Known rows:
[ 10   3   9  -6   0  -6   6  -9  -7   3   1   5  -5 -10  11  -3   3  -1
  -1   1  -3  -3 -10   2  -3  -5   6 -13   8   1   4  -9  -5   6   0   6
   8]: ratul
[ -2   3 -12   2   2   1   2   2  -4  -2   4  -7   6  -2   6  -2  -5   0
   0   2   6  -2   0   5   2  -2  -3   7  -1   7   5  -3  -1   0  -5  -1
  -2]: skufa
[ -1   2 -13   2   2   1   2   2  -5   0   2 -10   2   1   7  -1  -5  -1
   2   3   6  -4   0   5   0  -1  -2   8  -1   7   6  -1  -1  -1  -6   0
   0]: lotrabok
[  0   4   7  -5   0  -7  14 -12  -8   8  -2   4   5 -10  12  -3   1   0
   0   3   2   5  -9   3  -6  -7   1  -5   1   0   4  -8  -8   3  -1   7
   3]: tribrir
[  8 -11   6 -15   8   5   1  -7 -34  -9   4 -15   2   0   6   3  10  -3
  -3  -1 -12  -1  15   5   9 -10  13   2 -10  12  -8  13  -1  -8 -15  19
  -6]: zogiplos
[  4   1 -10  -1   0   4 -10  10 -10  -5   9  -1  -1  -3   4  -1  -2   1
  -1  -2   0  -1  -5   2   8   1   4   1   8  10   2  -8  -1   4  -6   1
   2]: drabro
[  8  -1   2   5  -3   0  -3   1  -1 -11   7   5  -3  -8   6  -2  -1   0
  -2   0  -4 -12  -2   7   0  -2   1  -8  10  -4   6  -7  -5   6  -5  -2
  -3]: litezus
[  4   0 -15  17   0   4 -15   5  13 -19  13   5  -1  -7   5  -4  -7   2
  -2  -1   0 -13   0   8   9   4  -2 -15   8  -6   7  -7   3   8   6 -11
  -5]: bugrar
[ 10   5  -2 -13   2  -3   3  -3 -12  10  -2  -6  -7  -3   9  -1   0  -1
   1   0   0   4 -10  -2  -1  -3   9  -3   5  11   3  -8  -1   2  -3   9
  17]: plebri
[  3  -3  29 -13 -21   5  24 -42 -26 -30  -7 -14  11  11  29  -9 -17  -6
  -4   4   7  22 -10   6  -7   4  36  16  13  11  -7  -9  -7  -4 -25 -35
 -26]: geflur
[ -3   3  -7   1 -15 -17   4  58 -45  17  -9  10 -16  -5  34 -10  22  -9
 -10   7 -13 -52  53  -9  33  -9 -22  53  12   4  19 -10   5   9 -27  34
 -23]: dumil
[  0   0 -20  13  -1   9 -23  14   1  -9  12   2  -4  -2   2   0  -9   2
   0  -3   3  -2  -5   7  12   8   2  -2   6   1   2  -8   2   5   1  -2
   0]: draplas
[  3   1  -7   5   0   3   2  -3  -7  -1   7   5 -12  -1   4  -2  -4   0
   1   1   2 -10   2   4  11   3   8  -2   7   3   0   1   3   1  -3  11
   4]: laren
[  0   8  12  -2   1  -4  15 -10  13  21   0  13  -3  -9   2  -6   3   4
   2  -5   3   3 -27  -4 -11  -2  -7 -20   4   2   7  -8 -11   5   0   8
  24]: bridor
[ -6  -1 -15  18  -3   3  -8   3   8 -20   9   3   9  -6   8  -3  -9   1
  -2   2   3  -9   7  13   5   2  -6   1   1  -8   6  -8  -1   4   0 -11
 -19]: trodra
[  5  -4  -1   7   0   0   2  -1   5  -8   7   3   4  -6   7  -6  -1  -3
  -2  -1  -1   3   7   2   2  -3  -6 -11   5  -2   3  -3  -5   4  -5   0
  -2]: noskerel
[  3   0  19  -2  -5 -11  24   4 -19  15   4   7   2  -2  15 -13  10  -7
  -2   3   5   0   1 -14   7  -6  -9   2  16  10   6   2 -11   5 -20  13
   4]: tatim
[ 9  2 -9 -2  0  3 -6  7 -5 -5  4 -6 -6 -1  4  0 -4 -1  0  0  0 -6 -1  4
  2  1  3  2  8  7  4 -6  0  3 -7  0  5]: stepa
[ 11   2  13  -7  -2  -6   6  -9  -7   4  -2   6  -6 -11  10  -2   2  -1
  -1   1  -5  -1 -11   3  -6  -6   6 -13   9  -2   4 -10  -8   6  -2   7
   9]: vova
[-3  1 -3  8 -1 -1  4 -3 -2 -7  6  3  7 -7  8 -3 -3  0 -2  3  2 -5 -1  7
  0 -3 -4  0  2 -2  5 -5 -5  3 -4 -1 -9]: broflur

Facts:
klake {Ξ=ledrosur, φ=figrem, grupal, zokur}
gruvar {Ξ=plebrogul, sufu}
lotrabok {Ξ=grazem, vafum}
vafum {Ξ=vugar}
pufun {Ξ=gidis}
tratru {Ξ=kiden}
zefuron {Ξ=plebrogul, grinofur}
fabil {Ξ=vugar, trosedu}
skagruk {Ξ=foduk, φ=dribran, gekli, pludro}
lestus {Ξ=grazem, drisek}
meflomo {Ξ=vugar, φ=nusin, toze, vitak}
grusi {Ξ=vugar}
ledrosur {Ξ=vugar, φ=bridor}
skori {φ=stilis, broris}
nisto {Ξ=plodro, φ=plimul, pufun}
povuk {Ξ=zefuron, φ=dragrase, rava, midar}
naral {Ξ=zodrek}
brodrel {Ξ=vugar, φ=plave, grode, tribrir, fotukla, kufan, vuvuba}
foplostu {Ξ=gropal}
nadrus {Ξ=flustaklon, vitak, brofim, φ=geflur}
klabroflil {φ=druba}
vukur {φ=nusin, kalan, fustekin}
rukam {Ξ=plebrogul, zuvu}
sakir {Ξ=gidis, φ=vunum}
gevun {Ξ=vugar}
bripor {Ξ=plimi}
brofim {Ξ=plebrogul, plizefler}
gisesi {Ξ=plebrogul, kiden, gevun}
timul {Ξ=grazem, povuk}
dribran {Ξ=vitak, guros}
midar {Ξ=plebrogul, tiren}
broris {Ξ=vugar}
flelazan {Ξ=vugar, sufu, fustekin}
trosedu {Ξ=pifa, zefuron, φ=studrestir, mebran, gruvar}
guros {φ=brepal}
drisek {Ξ=plebrogul}
plodro {Ξ=vugar, geflur, φ=zikler}
vibraflel {Ξ=vugar}
nizas {Ξ=fustekin}
kufan {Ξ=nizas}
faflas {Ξ=gisesi, φ=plobam, vova}
zodrek {Ξ=vugar, flelazan, φ=plebrogul, gisesi, zogiplos, midar, drodros}
brolen {φ=zedulo}
tugror {Ξ=grinofur}
bemo {Ξ=vugar}
suflu {Ξ=zuvu, grazem}
kalan {Ξ=vugar, gekli}
sonir {φ=zedulo, dribran}
plimi {Ξ=grinofur}
grivol {Ξ=vugar, grinofur}
lubratrul {Ξ=grusi}
zelok {φ=grode, fupume}
lobre {Ξ=vitak}
statror {Ξ=mebran, rukam, φ=dumil}
trefetron {φ=luvum, flelazan}
pludro {Ξ=vugar}
koletrim {φ=brunuk, mibal, stilis, plifaflun, fotukla}
fustekin {Ξ=vugar, grazem}
skatu {Ξ=flelazan}
logekla {Ξ=plebrogul, φ=kifa}
benevan {Ξ=zikler}
fotukla {Ξ=vugar}
stepa {Ξ=zuvu}
zigrin {Ξ=vova}
foduk {Ξ=vugar, φ=plebrogul, grinofur}
mebran {Ξ=gisesi}
skado {Ξ=klake}
skufa {Ξ=skestum}
kledis {Ξ=zogiplos}
bruston {Ξ=lotrabok}
laren {Ξ=kufan, dribran, tiren}
flustaklon {Ξ=plimi, φ=grupal}
kletrus {Ξ=trodrer, guros}
vobos {Ξ=stepa, lubratrul}
plebri {Ξ=zuvu}
vigus {Ξ=tratru}
kiver {Ξ=fufik, vobos, skagruk}
lerefak {φ=vunum}
trodra {φ=plizefler, flelazan}
draplas {Ξ=plebrogul, φ=gidro, brepal}
guvem {Ξ=grazem, fustekin, φ=brane}
kaskur {φ=fustekin}
gifes {Ξ=vibraflel, φ=gidro, kidrom, vafum}
klizi {Ξ=meflomo, stilis, grupal}
dritro {Ξ=zigrin}
grazem {Ξ=vugar}
padel {φ=gidro, plifaflun, fotukla}
bugrar {Ξ=litezus, φ=studrestir, vunum, bruston, plebri}
rakur {Ξ=taba}
flidibrik {Ξ=laren, desa}
drestar {Ξ=fotukla, φ=bripor, fufik, dusker, kliken}
punel {Ξ=mibal, φ=flidibrik, robrus, gruvar, vuvuba}
galuklel {Ξ=plimi}
fluplun {Ξ=plebrogul, vugar, kletrus, φ=ratul}
pifa {φ=vuvuba, ratul}
zogiplos {Ξ=plebrogul, vitak, zefuron}
flaten {Ξ=figrem, vugar, zuvu}
dredove {Ξ=plebrogul, geflur, naral, φ=brepal, gidis, pludro}
taba {Ξ=grinofur}
grono {Ξ=guros, φ=vigus, nizas, tatim, fabil, desa}
veplik {Ξ=plebrogul, gruvar}
skestum {Ξ=sufu, batra}
dratrogel {φ=farel, plave, batra, tiren}
bripon {Ξ=grupal}
flesodi {Ξ=vugar}
zuvu {Ξ=vugar}
gada {Ξ=grazem, gifes}
stilis {Ξ=plebrogul, zuvu}
tadre {φ=plobam, grupal, gada, bemo, fotukla, zefuron}
kagin {Ξ=plebrogul, vugar, zodrek}
zedulo {Ξ=vugar, kiden}
plagrel {Ξ=guros}
tivum {Ξ=brodrel}
breson {Ξ=bripor, logekla, zikler}
flazoke {Ξ=plebrogul, φ=dragrase}
grinofur {Ξ=vugar}
vinel {Ξ=grazem, grinofur, φ=nifla}
brunuk {Ξ=grinofur}
skobrek {φ=kagin}
gropal {Ξ=geflur}
zikler {Ξ=fustekin}
sufu {Ξ=vugar}
drabro {Ξ=mebran}
figrem {Ξ=brimi, zodrek}
trakle {Ξ=dribran, φ=kufan}
fleko {Ξ=zikler, kletrus}

Rows:
No name comes twice in this set of rows, the named rows included.
[-13   1  -3  22  -8   6  17   5  -2   2  12  15  -8   7   4 -12  -1  -1
  -1   1   9 -28  11  -4  22   9  -7  14  12   7   6   9   2   0 -17   5
 -11] | grono
[  4   3 -24  17   3   5 -13  15  33   7  10   2  -3   0  -9  -3 -13   0
   6  -6  11  12  -9   2  -7   8 -20 -15   6  -1   6  -6  -6   5   3   0
  24] | ledrosur
[ -3   5   9  -5  -3  -8  28   4 -26  23  -3  -2  -3   4  13  -8   5  -6
   2   8  11  -7  -3  -9   3  -4  -5  22  11  17   8   3  -8   0 -21  17
   6] | nizas
[  8  -7   8 -16   5   2   4  -7 -34 -10  -5 -23   0  -1   5  10   7  -3
   0   3 -12 -13   8  14  -9 -13   9  15 -12   6   1   9  -8  -9 -19  13
  -8] | grinofur
[ -9   3 -27  16   2   7  -8   5   6  -4  10   0   3   0   2  -1 -12   2
   2   1  10  -1   3   8  11   6  -3   5  -2   2   1  -2   5   0   3   0
  -4] | fluplun
[ -1  -5   0 -15   9   4   7  -9 -37 -10   4 -13   8  -3   5   5   8   0
  -3   3  -9  -8  12   9   9 -12  14  13 -12  15  -6   9   1  -8 -13  16
 -13] | midar
[  1   7   5 -10   1  -3  16   0  -7  19  -2  -5  -4   3   9  -6   5   0
   1  -1   4  -6 -10 -10   2  -2  -2   5   2  18   8   0  -2   0 -12   6
  17] | kalan
[  4  -8  16 -22  -4   7   7  -3 -30 -10  -4  -8  -3  -1  -3   9   7   0
  -2  -4 -21 -10   9  17 -12 -10  10  20  -8   7  -5   1 -13  -9 -30  17
  -8] | plebrogul
[ 13  -6  17  -5  20   6  19   7 -21   6  26  -4 -10   4 -33   4  22  -1
   5   0  -4 -37 -20  -6  -2 -10 -10  -8  14  30   8  34 -17  -5 -32  27
  26] | zikler
[ -7   2  13   1  -5  -4  18  -1 -22  27  -3  12  -9  -3   5  -1   1  -3
   4   4   6   2 -13   2  -4  -1  -3   9   6  -1   1  -1 -17  -1 -14  29
  10] | vitak

The same elements again, as new rows of numbers:
Known rows:
[-57 -34  32  43 -30 -51  30 -37 -39  -7 -42 -38 -22 -29 -42  31 -14  48
  57  56   4 -12   7  -8   0  -8 -17]: skagruk
[ 42 -23  22  14 -13 -35 -26  33  -9  -5 -24  -2  53 -30 -34  27 -11  39
 -16   7 -67  40  11  11   0 -16  30]: bemo
[  9 -11 -42  -1 -26  35  32   0 -23 -18  30   5 -15 -31 -24 -21  10 -26
  17 -34  -1 -12  29  23 -12 -36  45]: lobre
[-40   3 -31  10  19   5  -1   0  20  13  25   6 -19  34  24  -7 -12 -24
 -15 -23  12 -22 -17  12 -13  13 -40]: zigrin
[-40  42   2  11 -36 -14  40 -28 -14   4  13   7 -18 -15 -12 -25  35  -6
  59 -36  -9 -18  -5 -44  36 -39  48]: grono
[-35  -4 -35  11  13   5   4   4  16   3  22   4 -24  27  25  -5 -12 -14
 -12 -19   9 -22 -10   9 -15  16 -31]: potar
[-39  -6 -34   9  13   3   1   2  21   7  25   5 -18  25  19  -3 -14 -16
 -11 -19   7 -23 -12  13 -14  16 -29]: buklin
[-38  -6 -34   6  14   4   3   3  22   7  23   4 -16  31  15 -11 -14 -13
 -12 -20   9 -18  -9   8 -11  16 -26]: drena
[-36   0 -49 -32 -34   4  42   2  43  24  39 -26  -7 -17  -1 -15  -5  29
  55 -27  14 -29  25  -5  61 -26  39]: trodrer
[-58  -1   0  -7  40  28  28  -6  27  34  33 -24 -12  23  24   3 -24  14
  29  20  22 -36 -30  22 -13  24 -46]: gidis
[ 35 -22  17  35  25  24  24  39 -30  14 -32 -16  35 -24   0   6  -6  30
 -35 -25 -28  20  54  32 -18 -10  29]: tugror
[-34  -2 -35   2  10   9   2   2  23   6  26   3 -18  29  20  -8 -14 -14
  -9 -22   9 -21  -8  10 -11  13 -31]: dotek
[ 31  63  36 -45  24 -57  25 -31  36  36 -57 -41  38 -19 -39  65 -18 -23
  58 -14 -81  56 -44  35 -28 -54 -18]: klake
[-38  -2 -33   7  12   9   5   2  18   5  24   0 -18  32  22  -7 -10 -16
 -10 -19   8 -19 -13  13 -10  17 -34]: studra
[ 38 -23  22  26 -16   8 -12  31 -34 -33 -32  16  37 -17 -21  -2  -9  30
 -33  -8 -40  19  37  21 -19 -20  38]: fabil
[-18   1  10  23  48   7  30  23   0  32  24  59  20 -49 -28 -22 -10  20
  -9 -31  24 -36 -48 -35  20  31 -51]: gidro
[-41  17 -20   7   3   8  -4   1  18  -4  22  15 -10  27  37 -13  -8 -25
  -6 -15  11 -14  11  -5 -17  16 -31]: toze
[ 35 -24  31 -36  -8   5  11  45   1  35  36 -41  52 -14  -4  53 -16  43
  -7  70  16  42  37  26  51  10 -15]: grazem
[ 21  -6 -15 -57 -18  34  31   0  10   9  42 -39 -18 -19 -22 -22   1 -37
  35  47  31   8  -8  12  36   5  11]: tiren
[-58  69  32  -6 -34 -21 -20 -32 -30 -12 -22  48 -13  23  53 -17  61 -49
  42  12  18  14  51 -61 -14   0 -43]: kaskur

Rows:
No name comes twice in this set of rows, the named rows included.
[ 48 -30  23  -4 -31  12 -27   7 -31 -58 -34  40  18 -23 -46 -14   0   9
 -32  16 -38  27  15   3 -27 -32  44] | kagin
[-34  -4 -26  13  23   8  10   8  19  20  27  32  -8   3  12 -11 -10 -10
 -16 -22  14 -21 -23   0  -1  26 -33] | kidrom
[ 33  39  30  18 -15  34  27 -35 -36  34 -62 -34 -32   5  10 -17   0  -8
 -20 -17  15  15  10  15 -15 -13  43] | trosedu
[ 27 -30  20  -8  -8 -13 -35  37   1   0  16  20  -7 -10 -13   1 -11  30
   6  57  -6  20  11  20   3  -4  34] | naral
[ 39 -24  28 -42  31 -11 -16  11  21  23  35 -34  17 -35   2  37 -18  46
  13  68  16  14  30  10  42  -4  24] | zuvu
[ 40 -26  20  -9 -32  29 -10  19 -33 -53 -16  -1  31 -11 -44 -17   7 -21
 -32  10   3  28 -10  16 -27 -10  25] | lestus
[ 46 -29  21 -41 -11  37 -28 -12 -20 -38 -21 -20 -25   7 -38 -19 -14  10
 -21  25  11   3  -3  13 -14 -29  45] | gruvar
[ 35 -16  10  30 -36 -20   5  31  -1  -3 -14  -6  27   9 -26  27  -6  13
 -39  21   2  20  -7  32 -20   9  15] | bruston
[ 27  31  26  30 -30  28  35 -33 -37 -11 -59   8 -25 -34 -13 -26  49 -49
  27 -31 -17  16  33 -11 -26 -33  46] | nadrus
[-29   1 -40  -5  45 -12  -7   8  36  29  32   0 -21   4  25  -7  -1 -12
  -5 -15  18 -11 -12   0  42  34 -47] | mibal
[ 32 -26  23  14 -30  -5  -9  41 -19  -3   1 -20  53   4 -29  26  -7  27
 -34  29  -4  29  10  16  -3   2   4] | lotrabok
[ 20 -19 -27  13 -41  -1  33  32 -16 -36  26   5  50   1 -40 -13  20   4
  -2 -30 -13   1  -4  -3   3 -27  36] | fleko
[ 31 -26  19  16 -33 -16 -26  44 -18 -14  -6  10  43   8 -28  16 -13  28
 -29  23 -13  26   3  11 -13  -6  20] | skatu
[-32 -13 -26  -3   9  22 -12   0  16  15  14  -7 -18  48  16  -1 -18  -6
 -14 -28  11 -30 -20  10  -4  12 -21] | robrus
[ 18 -17 -30 -22 -36  34  17  26 -20 -32  13 -10   6  43 -43 -16   8 -43
 -14 -32  19   0 -34   6 -12  -8  18] | flidibrik

Now the same elements, written a new way:
Known rows:
[  6  -7   9  -3  10   0 -14  17  15 -12 -11   2  14   0   9  -3   8   7
 -10   3   4   4   2 -17  -3 -11   5]: flaten
[  3 -11  10  -7   0  -2 -13   7   9   0  -3   6   3  -6   4   3 -10  12
 -15   3  -7  -3  16 -13   1  -1   5]: taba
[  7 -16   7  -8   9   1 -15  11   8  -3 -12   2   3  -1   4   9 -10  16
 -16  -6   3 -10   4 -20  -4  -1   4]: brunuk
[ -3  -4   9   2   0  -1 -17   0   1 -11   2   2   8   6   2  12  13   9
 -11   5  -8  18 -14  -6   1   1 -11]: laren
[-60  19 -41  20  -3 -65  47  10   1  -8 -16  19  15  -7  51   2 -32  27
  50  -1  15   1  17  44   2  -8  17]: klake
[  8 -14  -2  -5  11  -3 -12  11  14  11   0  -2   4   2  -2  16  -3  10
  -5  -4   5  -3 -22 -30  -9   8  -2]: stilis
[  7  -8   0  -3   0  -8  -9   6  22   5   1   1   0  -6   5  -7  -1  14
 -12  10  -8   6  16 -16   2  11   2]: sufu
[ -9  10  -6  -2  19 -22  29   6 -24   8  -8 -21  -2   6  14 -31 -18   0
  33   4  -1  -7   3   6  40   1  30]: foduk
[  0 -11   3   6 -10   6   2   0   2 -12   0  10 -10  -6 -22  14  12 -10
 -20   5  17   0  -2   2  -6 -19  -2]: dritro
[  1  -1   5   1  -7  13  -6  -7  10  -6   7   2  -6  -8 -13   4   3  -4
  -9   2   2   1  -1   7 -11  -4  -5]: plimul
[ -6 -11  -4   7 -15  -4   7 -10   9  -2   6  11 -20 -12 -24  13   6  -4
 -19  12  13   2   5   7  -6  -7  -4]: vova
[  4  -5   3   0  -3   1  -7  -3  18   2   3  -1  -4  -7  -5  -6   1   7
 -11   9  -3   3  10  -3  -6   7   0]: fufik
[  0  -1   7   1  -7  12  -6  -8   9  -6   6   2  -6  -4 -13   2   2  -5
  -9   1   1   2  -3   9 -11  -5  -5]: nifla
[  6   0   1  -4  -5  10  -3  -7   8  -5   2  -1  -6  -5 -17   8   7  -1
 -12  -3   5  -6  -3   2 -13   2 -11]: kidrom
[  1   0   4   2  -8  12  -8  -7  10  -6   6   3  -5  -4 -11   6   4  -2
 -10   1   1   0   0   8 -13  -3  -8]: skanos
[  5  -7 -43  27  -6  13  32  22 -79   5  35  36 -31  70  37 -27 -12 -33
  20 -11 -53   1  40   4   3  12  40]: pifa
[  1   0   4   1  -8  13  -6  -8   9  -5   5   2  -5  -6 -13   4   4  -3
 -11   1   2   0   1   8 -13  -3  -7]: gridak
[ 19   9 -11 -22  -7  15  10   1   2 -11 -15  -5 -10  -3 -23  19  16  13
 -11 -25  13 -28 -10 -10 -14  25 -30]: gidro
[ 21  -5 -22  -7 -11 -45 -56 -48 -13  -1   9 -10  37  -4 -19  -5  -3 -53
   4   0  15 -11  34  -8 -14 -31 -56]: vunum
[ -1   1   8   0  -8  12  -6  -7  10  -8   6   1  -5  -7 -15   2   1  -4
  -9   5   0   2  -2   8 -10  -4  -3]: drodros

Rows:
No name comes twice in this set of rows, the named rows included.
[ -3  63 -10 -34 -40 -14  68  -1 -63 -14 -21  -6  -1  -1   6  -7  49  16
  22 -28 -26  -5  20  25  64  54 -50] | guros
[ 16  11  28  51  17  27  25 -37 -27  85 -43  -5 -16 -13  68  11  18 -38
  30 -11  40   3   0  52  42   2  12] | sonir
[ 14  15 -29 -22  18 -16  40  11 -35   6 -31 -25  -9  10   7  -6  -1  14
  29 -27  15 -38  -4 -11  28  30  -2] | gifes
[ 16  55 -22 -53 -20  -7  72  36 -56  -1 -33   2  13   0   7   9  38   6
  36 -51   2 -32 -11 -19  46  37 -37] | draplas
[  2 -12  10 -10  -4  -2 -13   2   8   4   1   9  -1 -10   2   4 -13  15
 -17   4 -12  -3  21 -11   4   9   1] | plimi
[ -9  -4  14   8  -2   1 -18 -11  -7 -22   0  -6   5   9  -4  16  17  15
 -15   2  -8  19 -16   5  -1   2 -16] | plagrel
[ -4  -3   7  -6 -11  -1  -6   0   9  15  20  12   0  -6  -9   9  -3   0
  -3   8 -13  13 -11 -11   1   8  -4] | plizefler
[-26  12 -17  18  12 -30  39  10 -28  20  -7  -6  15   8  17  -7 -15   4
  40 -13   9 -11 -14   3   9  -4  17] | faflas
[  0  -5   1  -1  -9  -3  -9  -8   9  10  16   4  -5   0  -5  10   4   7
  -7   9 -15  18  -9 -11   1  20 -11] | tiren
[ 10   0 -12 -12  -6  -5  -8  -2  30  11  15   7 -12  -6   2  -3   2  -2
  -2  19  -7  14  -1  -9   4  20  -2] | geflur
[  3  -5   9  -5   7  -3  -8  11  20  -5  -3  -4   6  -4   4 -12  -1  12
  -8  13  -3   8   4 -14   9  -3  12] | flelazan
[ -9   9  -2  -9  22 -21  29   7 -24   7  -7 -29  -3   2   3 -33 -20  -1
  34   8  -1  -8  -5   3  44   0  34] | meflomo
[ 16 -18 -53  20  38  -8  28  13 -49  12 -10 -13 -31  59  31  -8 -22   3
  24 -23  -3 -32   0 -16  -4  30  34] | brodrel
[  1  -9  13  -7   2   3 -14  16   5  -7  -3  10  13   0   6  13   0   6
  -9  -2  -1   4  -5 -17  -4 -12   1] | breson
[ 13  44   4 -39 -44  20  33  17  -7 -25 -15  17   8 -22 -12   1  50   5
 -11 -24  -6  -9  24   5  10  17 -46] | brepal

